In the rows, 128 means zero.
Each row of numbers belongs to one of the things below and depends on some of the facts about them. Some rows are named. Which thing is each other row?

There are 5 kinds of fact about the things: Σ, κ, ψ, α, Λ.
<703> (Σ <705>) (κ e) (ψ <465>) (α <584>) (Λ laklem)
<1074> (Σ <1024>) (κ b) (α <484>) (Λ totros)
<200> (κ f) (α <637>) (Λ laklem)
<582> (α <1311>) (Λ laklem)
<238> (κ c) (α <705>) (Λ purur)
<965> (κ b) (α <854>) (Λ flimelir)
<1173> (Σ <1304>) (κ f) (α <9>) (Λ totros)
<242> (Σ <626>) (α <28>) (Λ laklem)
<1393> (Σ <659>) (ψ <1080>) (α <1490>) (Λ flimelir)
<402> (κ d) (α <854>) (Λ purur)
<995> (κ e) (α <854>) (Λ pluplem)
<243> (κ d) (α <584>) (Λ purur)
<1254> (κ j) (α <795>) (Λ totros)
<851> (Σ <859>) (κ b) (α <834>) (Λ totros)
<547> (Σ <888>) (κ c) (α <1133>) (Λ flimelir)
<568> (Σ <626>) (α <1490>) (Λ laklem)
<1474> (κ f) (α <834>) (Λ purur)
<659> (Σ <859>) (κ c) (α <833>) (Λ totros)
<642> (κ f) (α <859>) (Λ purur)
<983> (Σ <1394>) (κ c) (α <9>) (Λ purur)
<1468> (κ a) (α <854>) (Λ laklem)
<1177> (Σ <1024>) (κ f) (α <14>) (Λ pluplem)
<896> (Σ <1203>) (κ i) (ψ <88>) (α <1444>) (Λ totros)
<1385> (κ e) (α <264>) (Λ purur)
<988> (Σ <1024>) (α <705>) (Λ totros)
<726> (ψ <896>, <1024>) (α <1444>) (Λ laklem)
<1215> (ψ <536>, <439>) (α <1490>) (Λ flimelir)
<969> (Σ <834>) (κ b) (α <1240>) (Λ pluplem)
<319> (Σ <1133>) (κ g) (α <93>) (Λ purur)
<681> (Σ <93>) (κ a) (ψ <439>, <568>) (α <1490>) (Λ laklem)
<492> (Σ <465>) (κ a) (ψ <1288>, <881>) (α <1311>) (Λ pluplem)
<260> (Σ <637>) (κ a) (ψ <1162>) (α <484>) (Λ pluplem)
<1162> (Σ <665>) (κ k) (α <484>) (Λ flimelir)
<676> (κ d) (ψ <643>) (α <1240>) (Λ pluplem)
<785> (Σ <14>) (κ b) (α <705>) (Λ laklem)
<586> (Σ <1024>) (κ a) (ψ <744>) (α <264>) (Λ totros)
<67> (Σ <1475>) (κ k) (α <705>) (Λ pluplem)
<1202> (α <474>) (Λ flimelir)
<418> (κ a) (α <9>) (Λ flimelir)
<777> (κ b) (α <14>) (Λ laklem)
<163> (κ c) (α <28>) (Λ totros)
<291> (Σ <1319>) (κ a) (ψ <1315>, <777>) (α <14>) (Λ pluplem)
<581> (Σ <1319>) (α <1346>) (Λ purur)
<455> (κ g) (α <484>) (Λ purur)
<761> (Σ <659>) (κ a) (α <323>) (Λ laklem)
<839> (κ a) (α <1240>) (Λ pluplem)
<229> (Σ <659>) (κ a) (α <834>) (Λ purur)
<1381> (κ g) (ψ <1202>) (α <474>) (Λ purur)
<1262> (Σ <1024>) (κ a) (α <637>) (Λ pluplem)
<1259> (κ b) (α <1052>) (Λ pluplem)
<411> (κ d) (α <1135>) (Λ laklem)
<1247> (Σ <1304>) (κ i) (α <93>) (Λ laklem)
<1169> (κ a) (ψ <196>, <581>) (α <1346>) (Λ pluplem)
<439> (Σ <665>) (κ d) (α <1490>) (Λ totros)
<1021> (κ c) (α <905>) (Λ flimelir)
<1315> (ψ <1139>) (α <14>) (Λ pluplem)
<317> (κ f) (α <484>) (Λ laklem)
<626> (κ a) (ψ <1381>) (α <474>) (Λ laklem)
<888> (Σ <1444>) (κ a) (α <93>) (Λ totros)
<1009> (κ f) (α <1394>) (Λ flimelir)
<889> (Σ <28>) (α <416>) (Λ laklem)
<1203> (Σ <196>) (κ a) (α <905>) (Λ laklem)
<1356> (Σ <1024>) (κ b) (α <1135>) (Λ purur)
<881> (Σ <32>) (κ h) (ψ <1288>) (α <1311>) (Λ purur)
<263> (Σ <859>) (α <905>) (Λ pluplem)
<1024> (κ b) (α <1444>) (Λ flimelir)
<1279> (Σ <833>) (κ f) (ψ <243>) (α <584>) (Λ laklem)
<562> (Σ <1024>) (κ b) (α <1394>) (Λ laklem)
<1033> (Σ <1444>) (κ d) (α <510>) (Λ purur)
<744> (Σ <1241>) (κ i) (ψ <1385>) (α <264>) (Λ totros)
<1080> (Σ <905>) (κ b) (α <1490>) (Λ purur)
<177> (κ j) (ψ <1475>, <1474>) (α <834>) (Λ pluplem)
<1236> (κ e) (α <93>) (Λ laklem)
<196> (Σ <484>) (κ c) (α <1346>) (Λ laklem)
<330> (α <584>) (Λ laklem)
<128> (κ a) (ψ <1319>) (α <859>) (Λ laklem)
<665> (Σ <905>) (κ b) (α <1350>) (Λ totros)
<1304> (Σ <1203>) (α <1135>) (Λ totros)
<92> (Σ <1319>) (κ b) (ψ <1247>) (α <93>) (Λ flimelir)
<748> (Σ <1319>) (κ c) (ψ <777>) (α <14>) (Λ pluplem)
<1225> (κ k) (α <1394>) (Λ totros)
<1288> (Σ <659>) (κ b) (α <1311>) (Λ pluplem)
<648> (Σ <859>) (κ e) (α <1390>) (Λ laklem)
<405> (Σ <859>) (α <1133>) (Λ totros)
<666> (κ d) (ψ <895>) (α <637>) (Λ pluplem)
<340> (Σ <834>) (κ i) (α <834>) (Λ totros)
<1336> (κ e) (ψ <761>) (α <323>) (Λ laklem)
<600> (κ f) (α <705>) (Λ laklem)
<88> (κ a) (α <1444>) (Λ purur)
<1475> (Σ <28>) (κ d) (α <834>) (Λ flimelir)
<894> (Σ <242>) (α <416>) (Λ pluplem)
<654> (κ a) (α <28>) (Λ laklem)
<465> (Σ <28>) (κ k) (α <584>) (Λ laklem)
<782> (Σ <1009>) (κ g) (α <1350>) (Λ totros)
<725> (κ c) (α <834>) (Λ purur)
<302> (κ a) (α <705>) (Λ pluplem)
<63> (Σ <1259>) (κ b) (ψ <894>) (α <416>) (Λ totros)
<895> (Σ <659>) (α <637>) (Λ flimelir)
<619> (Σ <859>) (κ k) (ψ <995>, <402>) (α <854>) (Λ purur)
<643> (Σ <659>) (κ c) (α <1240>) (Λ totros)
<689> (κ j) (α <584>) (Λ pluplem)
<326> (Σ <584>) (κ d) (α <1052>) (Λ laklem)
<801> (Σ <1444>) (κ f) (α <474>) (Λ pluplem)
<535> (κ h) (ψ <128>, <642>) (α <859>) (Λ purur)
<32> (α <416>) (Λ flimelir)
<1476> (κ c) (ψ <1009>) (α <1394>) (Λ pluplem)
<1319> (κ d) (ψ <128>) (α <859>) (Λ purur)
<1139> (κ e) (ψ <1315>) (α <14>) (Λ laklem)
<1509> (Σ <1009>) (ψ <1279>) (α <584>) (Λ purur)
<536> (Σ <1203>) (ψ <681>) (α <1490>) (Λ totros)
<483> (κ k) (α <14>) (Λ pluplem)
<781> (κ f) (α <93>) (Λ totros)

Named rows:
<128>: [167 117 181 139 136 144 157 176  74 119 137 141 139  65 125 170 161 103
 127 133  71 111 136 193 119 169 211 171 122  60  72  94]
<642>: [125 120 129  99 107 118 140 107 114  99 151 144 136 136 148 126 116 146
 119 147 102 154 139 131 132 144 160 139 125 134 138 116]
<562>: [123 137 114 101 125 126 137 125 108 124 145 117 128 115 134 133 130 142
 140 114 134 127 125 134 111 119 144 142 135 145 144 130]
<1177>: [162 107 141  98 109  92  85 120 154 138 127 122  94 107 111 107 117 129
 103 126 150 141 128 122 115 118  85 161 136 116 125 118]
<1350>: [132 116 164 139 145 104 123 111 126 139 120 149 113 149 120 136 128 140
 136 105 134 124 138 117 117  94 122 111 132 126 118 156]
<782>: [142 153 118  97 111 114 104 167 160 123 100 110 138 123  98 135 147 100
  93 109 149  94 111 121 109 164 102 125 134 124 153 121]
<92>: [102 136  96 116 132 151 173 124  76 102 139 125 145 112 164 133 105 140
 147 125 106 131 121 160 116 133 182 129 136 171 139 108]
<705>: [143 105 176 128 140 104 122 114 109 142 106 152 127 145 146 148 136 145
 127 105 141 113 128  83 128 112 115 108 134 108 134 163]
<547>: [102 149  91  89 139 154 170 123  80 111 155 115 171 125 139 134 144 146
 149 135 118 133 142 148 130 135 178 129 139 163 157 127]
<851>: [122 149 109 123 123 119 107 124 166 126 153 137 101 131  90 116 113  96
 107 135 152 107 118 134 120 162 104 152 143 109 117 158]
<761>: [118 143 103 103 131 137 135 136 127 134 145 106 139 116 119 127 139 141
 136 123 126 131 131 156 122 122 142 131 126 146 136 129]
<418>: [102 143  96 100 137 149 169 118 101 109 155 119 163 137 159 149 144 154
 144 140 107 139 137 140 135 136 181 117 121 155 154 118]
<163>: [141 145 121 132 120 132 106 147 159 132 118 124 136 132  97 117 149  98
 117 149 151 127 127 112 139 151 100 137 128 108 134 120]
<581>: [107 141 112 121 112 117 152 115 103  99 144 145 119 132 131 118 118 134
 126 115 113 145 131 125 123 135 150 146 153 162 142 130]
<889>: [113 131 124 120 122 117 145 118 107 122 150 132 105 115 134 121 124 149
 131 104 117 136 130 125 123 116 139 139 142 150 126 147]
<833>: [131 116 163 161 148 109 122 109 146 140 127 153 109 160 132 146 137 136
 138 114 121 136 138 113 134  94 128 100 115 112 113 150]
<229>: [ 99 157  83  96 137 142 147 110 131 106 172 131 142 138 122 140 117 120
 127 143 130 111 131 161 125 165 158 141 135 141 140 144]
<1356>: [114 149 106 104 113 122 147 121 105 102 140 132 140 127 133 126 127 128
 128 123 129 133 128 131 117 142 154 144 148 159 153 121]

Rows to name:
No name comes twice in this set of rows, the named rows included.
[144 109 141 118  96  98  98 117 165 125 132 141 116 138 113 111 111 120
  97 149 131 148 129 112 133 146 100 143 123 109 124 122] => <781>
[122 167  89 106 124 126 143 146 145 101 137 123 144 136 137 159 146 111
 131 110 128 120 114 146 102 148 176 123 119 159 175  94] => <319>
[115 141 108 124 138 153 140 131 128 140 147 108 148 125 126 130 153 141
 140 141 121 133 140 141 150 124 141 123 115 130 126 128] => <196>
[136 140 126 123 134 155 153 159 104 107 124 128 171 110 129 152 141 102
 118 156  95 114 132 172 133 176 183 134 121 106 121  89] => <535>
[128 138 130 141 106 103 111 133 146 121 126 140  92 122  92  99 117 107
 103 111 130 135 125 113 121 137  97 151 149 132 120 141] => <405>
[112 145 105 114 125 139 148 126 126 111 137 129 156 142 146 138 138 129
 129 143 119 136 131 134 138 152 155 123 125 142 149 117] => <88>
[125 106 165 144 156 106 130 113 123 144 110 152 124 146 132 137 141 162
 112 112 113 123 147 106 156 109 102 100 128 115 112 162] => <14>
[135 138 122 130 126 122  93 141 163 155 108 108 104 109 101 103 114 112
 119 113 150 132 114 135 130 125  91 141 138 126 113 138] => <1288>
[149 124 115 144 139 140 107 158 139 145 103 108 113  96 100 111 128  94
 124 140 155 103 117 143 117 122  79 145 132 111 115  98] => <748>
[116 114 112 113 120 142 141 110  92 103 140 130 144 119 134 102  87 124
 137 170 118 155 138 156 130 136 149 150 141 147 119 106] => <619>
[144  68  94 165 139 199 190 132  62  91 177 115 122 119 125 115 123 120
 149 212 120  66 152 111 100  78  55 120 107 129 140  61] => <1139>
[143 136 120 131 119 132 103 156 140 127  86 120 135 107 108 110 101  86
 112 137 152 106 107 143 113 153  99 144 145 120 125 105] => <586>
[125 118 155 152 157 114 120  95 155 138 154 158  99 161 136 156 123 128
 143 115 138 113 128 120 117 112 133 108 122 100 111 169] => <834>
[151 126 131 148 136 146  99 152 150 153 105 109 123 110 117 115 130  97
 125 143 148 109 112 128 135 133  92 133 119  94 110 117] => <1476>
[ 91 142 102 115 122 129 175 105  84  99 163 138 123 127 150 128 119 157
 142 113  96 146 138 141 123 122 178 139 146 181 137 136] => <895>

Now the same things, written a new way:
Known rows:
<238>: [117 126 123 153 121  96 125 167 106 101 151 127 130 131 173 139 149 120
 153 182 130  74 122 160 135  98]
<833>: [134 141 114 130 121 134  86 162 129 117 156 115 135 131 144 154 132 111
 167 179 128 106  57 148 138  86]
<659>: [122 113 112 142 128 117 133 163  47 107 175 103 136 146 175 136 144 154
 168 165 151  92 152 164 131  87]
<1162>: [134 133 132 145 115  90 111 177  85  66 130 133 123 110 152 153 135  84
 160 161 117  90   6 137 182 102]
<63>: [111 111 123 130 127 122 140 172 136 145 161 116 128 159 151 135 139 123
 186 173 166  79 140 174 110 102]
<465>: [121 129 120 129 136 116 106 180  88  95 170  96 136 126 164 132 141 108
 173 150 137  95 101 137 152  69]
<584>: [133 143 117 136 127 141  85 163 124 124 155 112 136 139 144 155 135 112
 165 184 132  99  50 147 134  84]
<323>: [131 140 116 131 120 135  84 162 137 113 157 115 134 143 142 156 134 129
 165 182 130 103  55 149 143  86]
<535>: [109 126 130 149 119 109 134 166 140 104 150 128 132 123 166 142 146 109
 156 194 131  92 134 175 122 100]
<1385>: [113 124 141 155  91  90 101 169  61  87 148 137 137  98 142 119 136 137
 153 173 147  83 100 166  97  67]
<1052>: [131 140 116 130 123 131  85 163 132 116 154 115 135 140 142 155 134 128
 165 182 128 105  51 146 143  86]
<654>: [120 124 123 124 127 122 116 175 108 100 172  99 142 129 164 135 140 117
 177 166 135 107 111 148 146  81]
<681>: [119 119 115 103 113 109 113 177  82  83 177 106 141 133 159 132 142 141
 176 173 133 111 107 154 150  91]
<88>: [110 131 128 151 121  87 113 175  68  61 157 121 136 115 171 124 149 111
 140 170 124  87 114 150 141  68]
<1476>: [116 126 129 152 119 105 142 168 141 108 142 133 124 117 176 152 153 112
 157 189 131  76 130 171 142 111]
<1394>: [134 143 113 131 122 139  84 163 122 117 158 114 136 137 144 154 134 118
 164 183 130 100  52 147 136  88]
<1021>: [131 136 118 151 123 103 109 160 130  98 134 131 128 132 162 162 138  93
 151 183 106  96  57 149 168 105]
<626>: [123 127 125 121 126 136 128 175 122 110 172  97 139 111 170 144 143 101
 185 175 134 113 119 159 142  95]

Name these rows:
No name comes twice in this set of rows, the named rows included.
[111 141 114 145 131 115 109 151 206 103 141 130 130 160 153 161 137  72
 135 206  96 125 102 167 133  93] => <92>
[116 118 124 133 104 129  99 161 115  92 169 107 135 123 135 140 135 178
 170 163 151 130 125 170 123  58] => <648>
[128 128 116 130  95 115 114 156 132  61 137 140 123 124 145 172 141 148
 149 196 117 134  58 176 161 110] => <1393>
[115 124 125 153 120  94 127 166 110  98 151 128 131 135 170 142 148 129
 153 181 128  74 124 159 141  96] => <983>
[116 118 118 135 128 109 112 171  55  68 173  98 138 148 159 136 139 157
 162 153 140 113 103 147 156  67] => <761>
[114 121 110 127 136 118 114 165 134 138 165 111 134 174 146 135 134 112
 170 170 145  93 123 158 116  81] => <785>
[111 107 112 129 140 124 105 166 167 136 167 121 136 174 148 131 134 125
 168 173 144  94 120 148 124  82] => <562>
[126 139 128 144 118 105 113 168 127  69 137 126 129 108 161 156 138  73
 151 180 103 114  47 150 171  96] => <418>
[111 121 131 165 104 100 124 159  95  68 146 135 126 123 158 147 150 172
 140 181 139  98 127 177 130  81] => <263>
[ 97 136 111 127 125 106  79 160 155 110 175 106 139 181 124 121 135 129
 148 172 131 113 156 161  86  33] => <1247>
[105 113 100 112 139  85 132 181  39  94 177 109 135 184 173 111 145 108
 159 165 140  74 132 150 139  91] => <439>
[129 134 117 125  94 112 105 159 141  88 137 142 126 103 148 162 140 112
 156 202 109 117  64 171 150 109] => <1215>

The same things again, as new rows of numbers:
Named rows:
<14>: [ 66  92 150 135  89 134  91 151 149 130 136 118 148 168 193 110 148 136
 192 159 135 166 128 169 178 139  80 128 112  82 137]
<291>: [ 65  85 135 135 109  67 140 151 131 113 139 112 149 163 193 138 131  73
 157 185 150  97 104 182 106 135 124 113 116  74  62]
<196>: [ 88 111 146 140 198 109 107 134  91 128 131 137 147 141 236 121 164 118
 131 151  69 100 119 123 143 154  79 119 162 120 160]
<484>: [ 81  72 159 151 113 115  84 143 156 131 104 143 142 152 194 117 143 140
 170 158 122 163 119 190 183 141  59 122 114 113 142]
<1203>: [ 96 106 149 145 187  83 129 146 117 148 135 137 144 142 244 126 160 106
  85 146 103 104 118 136 133 152  96 127 135 118 143]
<761>: [ 92 120 121 131 171 111 138 157 113 131 123 126 151 143 221  90 170 118
  77 151  87 107 119 107 127 152 109 150 150 116 133]
<1336>: [ 80 116 179 136 150  90 146 142 118 127 120 143 145 140 222 110 172 114
 101 132 126 130 126 109 154 184  95 127 116 101 127]
<834>: [ 71  83 146 132  89 109  79 161 139 114  78 108 143 136 190 100 142 142
 163 149 132 152 122 181 202 150  73 123 120 112 142]
<969>: [101 103 147 120 139 115 118 145  94 147 106 126 172 139 176  84 131 122
 161 174 128 127 118 175 177 145  77 122 112  79 124]
<568>: [111  91 127 161 147  92 123 137  90 157 126 139 151 164 220  61 192 155
 113 143 103 109 110 113 117 207  26 119 113  72 150]
<1490>: [107  61 167 146 109 132 105 146 152 128  96 135 132 157 169  88 162 149
 176 156 122 161 116 183 168 145  71 122 115  96 142]
<983>: [ 80  96 148 116 138 107  91 133  78 118 110 108 150 142 183  96 164 117
 162 188 114 116 103 185 157 128  90 124 131  93 130]
<637>: [ 83  79 154 139 100 124  90 153 150 125  99 119 138 153 183  99 151 143
 176 155 128 159 123 177 187 146  75 123 117  98 141]
<676>: [ 96 104 154 137 120  72 124 139 120 128 123 104 135 141 195 108 157 108
  74 165 169 150 102 190 144 133 119 144  91  97 119]
<581>: [ 91 116 142 137 131 119  98 120  90 107 112 122 156 143 167  92 137 139
 151 168 131 153 105 167 171 151  74 126 115  86 138]
<302>: [ 96 107 138 128 138  92 110 141  98 131 121  98 144 142 189  97 155 115
 116 174 135 125 102 185 149 127 108 133 115  94 131]
<67>: [ 89 114 157 144 113  94 119 126 112 109 118 124 146 141 178 101 146 133
 109 154 163 165 103 167 159 158  92 134  91  89 126]
<128>: [ 98 116 159 122 172  95 139 156 110 146 127 112 140 136 235 103 176 105
  87 142 112 106 125 122 148 152 112 136 134 102 144]

Which thing is each row?
No name comes twice in this set of rows, the named rows included.
[ 73 128 153 145 109 103 121 120 113 113 151 126 155 157 186 116 141 123
 124 159 165 173 109 159 156 151  96 140  90  77 122] => <483>
[ 99 130 117 141 137  78 112 144 111 107 113  88 134 126 211 111 138 125
  49 138 146 136 105 148 149 149 114 143 114 111 147] => <1475>
[ 95 124 147 151 137 102 126 127 116 104 121 128 143 144 193 105 146 135
  93 138 142 160 110 133 150 169  89 134 107  93 138] => <1162>
[ 90 109 164 123 169  86 144 161 110 151 124 106 138 139 236 109 178 103
  94 141 117  99 123 132 146 159 120 129 126 100 133] => <626>
[ 67  79 141 138  93 130 101 163 151 126  92 136 145 159 172  87 159 155
 167 163 114 162 123 176 184 146  82 139 122 108 129] => <859>
[ 96 100 146 124 138 113 119 147  88 150 105 122 169 139 177  89 131 130
 159 171 130 126 117 181 184 147  81 120 110  77 127] => <1259>
[ 86 117 101 153 157 114 161 162 120 121 136 139 171 167 213 130 101 104
 175 142  94  82 129  97 121 181  88 100 152  68  97] => <777>
[133  74 157 111  98 138 112 174 148 136 102 135 168 137 211  88 143 110
 178 143 121 119 145 122 157 141  62 120 125 108 152] => <1074>
[100 107 149 123 155 114 131 154  93 152 108 131 170 139 195  89 137 122
 150 158 118 114 127 151 175 159  80 119 121  84 129] => <965>
[120  39 141 170  98  95  92 151 138 164 124 169 155 174 226  88 186 162
 147 146 114 132 113 170 121 175   8 118  97 115 168] => <536>

